Below is a small trained network, with its code and all its weights. Each question gives an input and a target symbol and asks what happens when units are switched off, that is, made to give their printed mean instead of their output.

import numpy as np


def w(rows, s, z=0):
    codes = np.array(rows[::2]) - 128.0
    scale = np.full(codes.shape[1], s)
    scale[-1] = z or s
    return codes * scale


def norm(h):
    return h / np.sqrt((h * h).mean(-1, keepdims=True) + 1e-5)


def f(y):
    return y / 2 * (1 + np.tanh(0.7978845608 * (y + 0.044715 * y**3)))


def softmax(a):
    e = np.exp(a - a.max(-1, keepdims=True))
    return e / e.sum(-1, keepdims=True)


def log_softmax(a):
    a = a - a.max(-1, keepdims=True)
    return a - np.log(np.exp(a).sum(-1, keepdims=True))


def net(x, mask):
    ids = ['βγζηλμφ'.index(c) for c in x.split()]
    T = len(ids)
    res = E[ids] + P[:T]
    r = norm(res)
    for j in range(2):
        rows = slice(3 * j, 3 * j + 3)
        q, k, v = (r @ M[0][rows].T for M in (Q, K, V))
        z = softmax(np.where(np.tri(T) > 0, q @ k.T / 3**0.5, -1e9)) @ v
        o = O[0][rows]
        res = res + np.where(mask[j], z, o[:, -1]) @ o[:, :-1]
    y = f(norm(res) @ A[0][:, :-1].T + A[0][:, -1])
    res = res + np.where(mask[2:10], y, B[0][:, -1]) @ B[0][:, :-1]
    return log_softmax(norm(res)[-1] @ U[:, :-1].T + U[:, -1])


Q, K, V, O, A, B = {}, {}, {}, {}, {}, {}
E = w([
[112,252,170,124],'β',
[107,99,170,129],'γ',
[48,103,138,154],'ζ',
[114,75,125,122],'η',
[223,122,135,91],'λ',
[62,114,95,66],'μ',
[117,123,66,128],'φ',
],0.0045)
P = w([
[220,3,156,212],'0',
[246,4,181,191],'1',
[228,31,196,185],'2',
[228,61,228,189],'3',
[225,87,234,174],'4',
[230,88,254,164],'5',
[211,112,245,159],'6',
[212,133,242,141],'7',
[203,131,236,142],'8',
[203,150,231,146],'9',
[200,164,224,145],'10',
[202,186,222,127],'11',
[217,131,245,153],'12',
],0.00073)
Q[0] = w([
[178,150,69,103],'H0',
[147,83,156,173],'H0',
[52,179,104,83],'H0',
[218,112,131,215],'H1',
[251,123,48,200],'H1',
[3,139,130,100],'H1',
],0.0062)
K[0] = w([
[104,34,122,121],'H0',
[67,171,112,88],'H0',
[239,98,165,215],'H0',
[100,3,71,93],'H1',
[137,33,67,134],'H1',
[158,254,180,241],'H1',
],0.0056)
V[0] = w([
[81,167,78,2],'H0',
[165,164,91,221],'H0',
[97,193,161,105],'H0',
[83,53,58,134],'H1',
[169,44,106,78],'H1',
[119,54,121,37],'H1',
],0.0031)
O[0] = w([
[50,137,189,65,78],'H0',
[150,160,84,173,2],'H0',
[9,252,122,102,104],'H0',
[125,181,114,100,106],'H1',
[120,181,123,121,147],'H1',
[66,194,100,88,185],'H1',
],0.0035,0.00091)
A[0] = w([
[14,117,154,70,218],'N0',
[107,123,146,121,173],'N1',
[85,226,190,211,103],'N2',
[156,84,68,69,126],'N3',
[91,182,66,47,136],'N4',
[207,132,184,2,103],'N5',
[95,141,103,87,76],'N6',
[127,70,112,194,254],'N7',
],0.0044,0.0017)
B[0] = w([
[180,197,139,107,254],'N0',
[133,155,91,128,164],'N1',
[236,82,122,16,167],'N2',
[99,128,252,30,157],'N3',
[47,170,175,228,148],'N4',
[5,184,21,167,212],'N5',
[155,102,188,130,112],'N6',
[76,232,89,114,212],'N7',
],0.0027,0.0021)
U = w([
[80,159,66,209,43],'β',
[152,162,16,113,104],'γ',
[254,161,118,118,162],'ζ',
[183,108,214,115,17],'η',
[62,182,161,59,255],'λ',
[137,58,153,223,178],'μ',
[124,23,79,42,51],'φ',
],0.0072,0.0018)

Each question gives the input, a string of symbols that net reads in full, and the target symbol t.
The units are the heads (3 rows each of Q, K, V and O) and the neurons (one row each of A and B). Each row of codes is followed by its name. A weight is (code - 128) times the scale printed after its matrix; where a second scale follows, it is the last column's (O, A, B and U).
mask holds one flag per unit, heads first, then neurons. A switched-off unit (its flag False) gives its mean, the last column of its rows in O or B, instead of its output. The means were averaged over made-up inputs and are rounded, as every weight is.
A unit's drop is (log p(t) with every unit on - log p(t) with that unit switched off) / (log p(t) with every unit on - log p(t) with every unit switched off).
unit that matters most: the unit with the biggest drop
top k neurons: the k neurons with the biggest drops, biggest first
heads that matter: for each layer, one digit per head in row order, 1 if its drop is at least 0.15 and else 0, layers parted by /
drop of u: that unit's drop, to one decimal
input φ φ β β μ γ λ λ, target λ: heads that matter => 11
input μ φ λ μ γ φ, target λ: unit that matters most => N3
input γ ζ β φ γ λ γ λ β λ β λ, target γ: heads that matter => 00
input η ζ ζ γ β γ λ, target γ: heads that matter => 01
input φ β η φ μ μ η γ γ η, target λ: top 2 neurons => (N0 N2)
input φ φ γ η γ φ γ, target μ: heads that matter => 10
input μ γ β η μ μ η γ λ, target λ: heads that matter => 10
input φ μ γ, target λ: heads that matter => 11
input η γ μ φ, target λ: heads that matter => 11
input γ η ζ β λ ζ ζ γ η γ γ ζ, target μ: heads that matter => 01
input μ λ β ζ η φ β λ φ γ λ ζ, target μ: top 2 neurons => (N5 N3)
input γ φ β, target ζ: drop of H0 => 0.1
input γ η β, target ζ: drop of N0 => 0.0
